Below are the code and all the weights of a small trained network. Each question names an input and a class and asks about switching units off, where a switched-off unit gives its printed mean instead of its output.

import numpy as np


def w(rows, s, z=0):
    codes = np.array(rows[::2]) - 128.0
    scale = np.full(codes.shape[1], s)
    scale[-1] = z or s
    return codes * scale


def norm(h):
    return h / np.sqrt((h * h).mean(-1, keepdims=True) + 1e-5)


def f(y):
    return y / 2 * (1 + np.tanh(0.7978845608 * (y + 0.044715 * y**3)))


def log_softmax(a):
    a = a - a.max(-1, keepdims=True)
    return a - np.log(np.exp(a).sum(-1, keepdims=True))


def net(x, mask):
    res = np.array(x, float).reshape(1, 5) / 4 @ E
    u = 0
    for l in range(4):
        y = f(norm(res) @ A[l][:, :-1].T + A[l][:, -1])
        res = res + np.where(mask[u : u + 5], y, B[l][:, -1]) @ B[l][:, :-1]
        u += 5
    return log_softmax(norm(res)[-1] @ U[:, :-1].T + U[:, -1])


A, B = {}, {}
E = w([
[128,129,127,126,125,131,127],'x0',
[186,107,191,110,173,183,102],'x1',
[130,125,123,124,119,138,126],'x2',
[70,136,195,230,69,151,96],'x3',
[172,104,115,201,141,176,254],'x4',
],0.0056)
A[0] = w([
[63,143,182,42,169,110,5,61],'L0N1',
[115,80,153,178,214,105,106,15],'L0N2',
[135,121,156,93,81,143,138,118],'L0N3',
[152,206,119,132,116,136,123,119],'L0N4',
[124,86,66,123,79,226,83,2],'L0N5',
],0.003,0.0052)
B[0] = w([
[224,54,163,124,18,2,113,179],'L0N1',
[153,142,223,232,132,203,166,16],'L0N2',
[135,164,138,200,194,55,116,110],'L0N3',
[115,107,146,134,137,100,151,113],'L0N4',
[127,112,193,217,79,227,94,10],'L0N5',
],0.0036,0.0014)
A[1] = w([
[17,186,1,170,94,92,143,7],'L1N1',
[218,145,218,128,165,195,71,58],'L1N2',
[67,134,251,205,56,151,109,69],'L1N3',
[156,150,172,95,211,211,102,3],'L1N4',
[221,128,225,129,174,172,80,68],'L1N5',
],0.0056,0.0029)
B[1] = w([
[65,45,125,72,95,111,179,228],'L1N1',
[15,65,128,104,89,77,178,180],'L1N2',
[111,165,2,198,235,190,89,251],'L1N3',
[65,84,95,106,145,97,150,136],'L1N4',
[27,42,105,102,62,63,216,184],'L1N5',
],0.0078,0.0031)
A[2] = w([
[194,143,80,34,194,85,133,38],'L2N1',
[216,167,159,232,87,181,231,71],'L2N2',
[142,70,131,200,138,142,253,141],'L2N3',
[75,181,85,125,3,55,202,4],'L2N4',
[102,129,138,86,125,109,64,124],'L2N5',
],0.005,0.0026)
B[2] = w([
[65,135,122,255,161,195,143,199],'L2N1',
[213,154,184,76,132,98,86,190],'L2N2',
[169,154,212,55,87,91,69,254],'L2N3',
[102,51,176,114,119,124,164,161],'L2N4',
[143,156,183,157,103,166,173,165],'L2N5',
],0.0073,0.0036)
A[3] = w([
[228,184,205,95,82,59,55,101],'L3N1',
[11,146,121,131,118,97,48,156],'L3N2',
[164,133,34,68,255,148,148,62],'L3N3',
[120,181,177,84,79,95,4,3],'L3N4',
[157,171,186,64,78,76,51,41],'L3N5',
],0.0061,0.0028)
B[3] = w([
[223,159,83,124,50,74,103,227],'L3N1',
[208,124,165,99,148,149,178,254],'L3N2',
[59,169,124,254,112,185,26,193],'L3N3',
[232,144,176,153,125,119,175,173],'L3N4',
[191,167,142,203,99,135,164,184],'L3N5',
],0.0066,0.0043)
U = w([
[45,52,136,68,114,95,175,246],'0',
[96,172,70,198,183,181,71,72],'1',
[250,163,171,100,108,99,122,52],'2',
],0.015,0.0013)

Each question gives the input, the list of numbers given to net, and the class t.
The units are the neurons (one row each of A and B). Each row of codes is followed by its name. A weight is (code - 128) times the scale printed after its matrix; where a second scale follows, it is the last column's (A, B and U).
mask holds one flag per neuron, layer by layer. A switched-off neuron (its flag False) gives its mean, the last column of its row in B, instead of its output. The means were averaged over made-up inputs and are rounded, as every weight is.
A unit's drop is (log p(t) with every unit on - log p(t) with that unit switched off) / (log p(t) with every unit on - log p(t) with every unit switched off).
The circuit of an input: a set's keep is (log p(t) with only the set's units on - log p(t) with every unit switched off) / (log p(t) with every unit on - log p(t) with every unit switched off). Starting from the 12 units with the biggest drops (on a tie, the unit counted first), units are removed one at a time, each time the one whose removal leaves the highest keep (on an exact tie, the one counted first), for as long as the keep stays at least 0.8.
units of the circuit, in order: the units of the circuit, biggest drop first
most important unit: the unit with the biggest drop
top k neurons: the k neurons with the biggest drops, biggest first
top k neurons in layer l: the k neurons of layer l with the biggest drops, biggest first
drop when u is switched off: that unit's drop, to one decimal
input [3,-4,4,-6,5], class 1: top 2 neurons	(L3N3, L1N5)
input [-4,8,1,2,-8], class 0: units of the circuit, in order	(L1N5)
input [0,-6,0,1,7], class 2: top 2 neurons	(L2N3, L1N5)
input [2,-3,-1,-5,-5], class 1: top 4 neurons	(L2N3, L2N1, L1N5, L1N2)
input [-6,-2,0,-8,-8], class 1: top 2 neurons	(L2N3, L2N1)
input [7,4,1,4,-3], class 0: top 2 neurons	(L1N5, L1N2)
input [8,-5,-7,0,6], class 2: top 4 neurons	(L2N3, L1N5, L1N2, L2N2)
input [-2,8,0,1,-7], class 0: top 3 neurons	(L1N5, L1N2, L2N3)
input [-4,8,2,7,1], class 0: top 2 neurons	(L1N5, L1N2)
input [-1,-3,-4,5,7], class 2: top 2 neurons	(L2N2, L2N3)
input [5,-3,1,-2,3], class 0: top 2 neurons in layer 2	(L2N4, L2N2)
input [-1,-7,-3,2,8], class 2: top 3 neurons in layer 1	(L1N5, L1N2, L1N4)
input [-4,-1,-2,-2,2], class 1: top 2 neurons	(L1N5, L2N1)
input [8,0,-8,3,1], class 1: units of the circuit, in order	(L1N3)
input [-2,-6,-1,-8,2], class 1: top 2 neurons	(L3N3, L1N5)
input [-3,-1,1,-5,-4], class 1: top 2 neurons	(L2N3, L2N1)
input [-1,7,1,5,4], class 0: drop when L1N5 is switched off	0.1
input [0,6,3,-8,7], class 1: drop when L3N3 is switched off	0.8
input [2,7,-1,-6,2], class 0: drop when L1N5 is switched off	0.6
input [3,2,7,-3,0], class 1: most important unit	L1N1
